Below are the code and all the weights of a small trained network. Each question names an input and a class and asks about switching units off, where a switched-off unit gives its printed mean instead of its output.

import numpy as np


def w(rows, s, z=0):
    codes = np.array(rows[::2]) - 128.0
    scale = np.full(codes.shape[1], s)
    scale[-1] = z or s
    return codes * scale


def norm(h):
    return h / np.sqrt((h * h).mean(-1, keepdims=True) + 1e-5)


def f(y):
    return y / 2 * (1 + np.tanh(0.7978845608 * (y + 0.044715 * y**3)))


def log_softmax(a):
    a = a - a.max(-1, keepdims=True)
    return a - np.log(np.exp(a).sum(-1, keepdims=True))


def net(x, mask):
    res = np.array(x, float).reshape(1, 7) / 4 @ E
    u = 0
    for l in range(2):
        y = f(norm(res) @ A[l][:, :-1].T + A[l][:, -1])
        res = res + np.where(mask[u : u + 14], y, B[l][:, -1]) @ B[l][:, :-1]
        u += 14
    return log_softmax(norm(res)[-1] @ U[:, :-1].T + U[:, -1])


A, B = {}, {}
E = w([
[79,158,139,108,24,210],'x0',
[245,102,179,100,114,31],'x1',
[118,10,244,110,76,178],'x2',
[166,144,135,37,162,171],'x3',
[176,67,88,70,191,205],'x4',
[175,203,165,82,223,156],'x5',
[110,163,115,156,172,255],'x6',
],0.0071)
A[0] = w([
[118,108,90,145,142,115,115],'0.n1',
[88,93,220,142,92,160,102],'0.n2',
[109,108,128,91,107,115,84],'0.n3',
[90,185,121,189,118,125,130],'0.n4',
[99,228,224,166,119,109,102],'0.n5',
[152,138,104,142,167,190,142],'0.n6',
[119,82,178,147,154,181,126],'0.n7',
[155,180,172,162,206,208,158],'0.n8',
[174,211,144,102,210,20,103],'0.n9',
[58,248,85,184,77,79,132],'0.n10',
[191,163,85,109,86,70,253],'0.n11',
[168,131,115,115,89,87,114],'0.n12',
[117,241,179,4,116,177,122],'0.n13',
[102,93,104,100,124,120,82],'0.n14',
],0.016,0.0041)
B[0] = w([
[127,109,91,146,91,131,143],'0.n1',
[68,114,159,162,142,59,197],'0.n2',
[172,124,124,180,96,144,135],'0.n3',
[126,93,113,123,82,177,189],'0.n4',
[168,15,101,182,103,101,195],'0.n5',
[158,165,73,113,109,95,181],'0.n6',
[78,122,158,90,102,142,177],'0.n7',
[197,180,133,68,100,110,216],'0.n8',
[192,125,157,134,150,44,229],'0.n9',
[5,124,134,125,128,171,254],'0.n10',
[156,116,151,169,139,69,213],'0.n11',
[177,143,139,159,146,142,164],'0.n12',
[109,102,77,118,110,224,212],'0.n13',
[146,97,117,162,103,151,134],'0.n14',
],0.024,0.011)
A[1] = w([
[28,200,70,149,145,54,24],'1.n1',
[136,132,51,91,136,179,93],'1.n2',
[113,139,77,121,108,93,66],'1.n3',
[62,64,146,163,176,139,109],'1.n4',
[102,66,194,165,147,168,47],'1.n5',
[105,161,116,106,152,198,65],'1.n6',
[184,123,182,125,114,124,165],'1.n7',
[100,167,149,104,143,161,97],'1.n8',
[99,110,70,119,95,61,113],'1.n9',
[136,225,198,91,147,57,163],'1.n10',
[213,203,153,151,243,26,228],'1.n11',
[247,94,143,101,184,29,255],'1.n12',
[89,201,94,70,181,222,155],'1.n13',
[115,180,208,78,154,128,24],'1.n14',
],0.015,0.0024)
B[1] = w([
[101,49,102,156,125,207,156],'1.n1',
[139,222,85,111,168,110,168],'1.n2',
[145,112,109,117,94,182,137],'1.n3',
[104,204,126,183,91,151,197],'1.n4',
[89,114,50,169,141,151,179],'1.n5',
[168,146,136,94,115,117,149],'1.n6',
[135,67,40,151,166,89,161],'1.n7',
[123,101,129,98,144,99,135],'1.n8',
[117,167,116,94,105,168,169],'1.n9',
[148,29,159,143,167,109,172],'1.n10',
[198,89,130,252,134,48,228],'1.n11',
[199,131,154,192,86,45,251],'1.n12',
[211,141,109,100,123,118,177],'1.n13',
[119,74,172,118,182,179,131],'1.n14',
],0.024,0.014)
U = w([
[173,201,73,27,113,163,143],'0',
[89,214,193,103,200,105,2],'1',
[215,113,139,180,126,21,191],'2',
[106,73,196,60,175,122,65],'3',
[1,113,119,184,83,165,177],'4',
],0.016,0.0079)

Each question gives the input, the list of numbers given to net, and the class t.
The units are the neurons (one row each of A and B). Each row of codes is followed by its name. A weight is (code - 128) times the scale printed after its matrix; where a second scale follows, it is the last column's (A, B and U).
mask holds one flag per neuron, layer by layer. A switched-off neuron (its flag False) gives its mean, the last column of its row in B, instead of its output. The means were averaged over made-up inputs and are rounded, as every weight is.
A unit's drop is (log p(t) with every unit on - log p(t) with that unit switched off) / (log p(t) with every unit on - log p(t) with every unit switched off).
unit that matters most: the unit with the biggest drop
k most important neurons: the k neurons with the biggest drops, biggest first
top k neurons in layer l: the k neurons of layer l with the biggest drops, biggest first
drop of u: that unit's drop, to one decimal
input [6,5,8,3,4,8,-4], class 0: unit that matters most -> 0.n13
input [-3,5,3,1,2,-5,8], class 3: 2 most important neurons -> [0.n7; 0.n9]
input [3,-6,-8,-4,4,-5,4], class 4: 2 most important neurons -> [0.n10; 1.n1]
input [1,-4,3,-7,7,-4,8], class 0: 2 most important neurons -> [0.n9; 0.n11]
input [6,-6,0,5,-5,5,-2], class 0: top 3 neurons in layer 0 -> [0.n13; 0.n8; 0.n11]
input [-3,-2,4,3,0,0,2], class 3: top 2 neurons in layer 0 -> [0.n7; 0.n9]
input [-6,-7,4,4,0,-6,6], class 0: 4 most important neurons -> [0.n9; 0.n6; 0.n11; 1.n11]
input [-2,8,6,1,8,-3,2], class 4: top 3 neurons in layer 1 -> [1.n5; 1.n11; 1.n13]
input [2,0,8,4,6,0,2], class 0: top 2 neurons in layer 1 -> [1.n11; 1.n10]
input [8,-4,-6,-1,-3,8,-4], class 4: top 2 neurons in layer 0 -> [0.n5; 0.n10]
input [-1,6,7,5,2,1,5], class 3: drop of 0.n1 -> 0.0
input [6,-2,4,6,2,3,1], class 0: drop of 0.n13 -> 0.2
input [4,-2,-1,-5,6,2,7], class 0: drop of 0.n9 -> 0.1
input [3,8,2,-4,-7,-3,4], class 4: unit that matters most -> 0.n9
input [-7,-5,-2,7,-5,-3,4], class 0: drop of 0.n10 -> 0.3
